Here is a tiny trained network, its code and every weight. The questions are about switching its units off for an input and a class, where a switched-off unit gives its printed mean instead of its output.

import numpy as np


def w(rows, s, z=0):
    codes = np.array(rows[::2]) - 128.0
    scale = np.full(codes.shape[1], s)
    scale[-1] = z or s
    return codes * scale


def f(y):
    return y / 2 * (1 + np.tanh(0.7978845608 * (y + 0.044715 * y**3)))


def log_softmax(a):
    a = a - a.max(-1, keepdims=True)
    return a - np.log(np.exp(a).sum(-1, keepdims=True))


def net(x, mask):
    res = np.array(x, float).reshape(1, 5) / 4 @ E
    y = f(res @ A[0][:, :-1].T + A[0][:, -1])
    res = res + np.where(mask, y, B[0][:, -1]) @ B[0][:, :-1]
    return log_softmax(res[-1] @ U[:, :-1].T + U[:, -1])


A, B = {}, {}
E = w([
[127,254,149,150,255,71,251],'x0',
[179,96,200,134,194,35,189],'x1',
[178,129,170,144,178,83,136],'x2',
[137,169,143,194,150,69,150],'x3',
[208,208,25,55,49,165,207],'x4',
],0.0074)
A[0] = w([
[169,110,110,132,129,178,86,84],'n0',
[198,154,74,94,91,81,142,61],'n1',
[118,126,158,122,162,110,95,83],'n2',
[148,113,82,101,118,247,134,253],'n3',
[183,100,161,135,144,135,131,224],'n4',
[155,165,157,147,193,139,170,222],'n5',
],0.014,0.0046)
B[0] = w([
[225,100,132,138,223,106,140,168],'n0',
[68,188,190,103,224,58,108,183],'n1',
[29,120,174,18,120,101,136,155],'n2',
[65,129,254,229,144,159,225,249],'n3',
[198,104,92,207,19,76,133,175],'n4',
[192,128,174,165,66,140,212,228],'n5',
],0.0076,0.013)
U = w([
[51,164,222,116,231,17,69,143],'0',
[125,107,117,208,149,109,139,199],'1',
[137,161,147,168,2,172,121,199],'2',
[176,98,118,188,116,170,148,163],'3',
[145,134,157,174,97,147,119,136],'4',
[59,201,29,12,47,103,87,64],'5',
[172,195,79,32,212,151,9,11],'6',
[175,176,17,59,164,199,46,2],'7',
],0.0066,0.0048)

Each question gives the input, the list of numbers given to net, and the class t.
The units are the neurons (one row each of A and B). Each row of codes is followed by its name. A weight is (code - 128) times the scale printed after its matrix; where a second scale follows, it is the last column's (A, B and U).
mask holds one flag per neuron, in row order. A switched-off neuron (its flag False) gives its mean, the last column of its row in B, instead of its output. The means were averaged over made-up inputs and are rounded, as every weight is.
A unit's drop is (log p(t) with every unit on - log p(t) with that unit switched off) / (log p(t) with every unit on - log p(t) with every unit switched off).
The circuit of an input: a set's keep is (log p(t) with only the set's units on - log p(t) with every unit switched off) / (log p(t) with every unit on - log p(t) with every unit switched off). Starting from all 6 units, units are removed one at a time, each time the one whose removal leaves the highest keep (on an exact tie, the one counted first), for as long as the keep stays at least 0.8.
units of the circuit, in order: the units of the circuit, biggest drop first
top k neurons: the k neurons with the biggest drops, biggest first
drop when u is switched off: that unit's drop, to one decimal
input [-7,-6,-1,3,-7], class 0: top 3 neurons : (n5; n4; n0)
input [8,-5,-8,7,-7], class 2: top 4 neurons : (n5; n1; n0; n3)
input [-5,-6,-2,8,3], class 1: units of the circuit, in order : (n5; n0; n3)
input [1,-4,-6,4,7], class 0: units of the circuit, in order : (n1; n5)
input [-5,-7,-4,-7,8], class 0: units of the circuit, in order : (n1; n3; n5)
input [-6,-7,-3,-5,8], class 0: top 2 neurons : (n1; n3)
input [6,2,2,8,-5], class 1: units of the circuit, in order : (n5)
input [-7,-1,-7,-8,-2], class 1: units of the circuit, in order : (n0; n3)
input [0,2,7,-2,-6], class 2: top 2 neurons : (n4; n1)
input [-5,-6,-5,-2,4], class 4: units of the circuit, in order : (n3; n0)
input [4,2,-8,2,-3], class 2: units of the circuit, in order : (n1; n0)
input [1,-5,4,5,5], class 0: top 3 neurons : (n1; n4; n5)
input [6,6,2,1,-2], class 3: top 2 neurons : (n5; n1)
input [6,7,-7,-3,-3], class 2: top 3 neurons : (n5; n1; n0)
input [-4,-6,-4,-4,-8], class 0: units of the circuit, in order : (n5)
input [0,6,4,-6,6], class 0: drop when n2 is switched off : -0.2
input [3,2,5,-4,8], class 0: drop when n1 is switched off : 1.7
input [-3,2,8,7,-1], class 2: drop when n1 is switched off : 0.2
input [7,7,0,-3,-6], class 3: drop when n4 is switched off : 0.2
input [2,8,7,1,-3], class 4: top neuron : (n5)
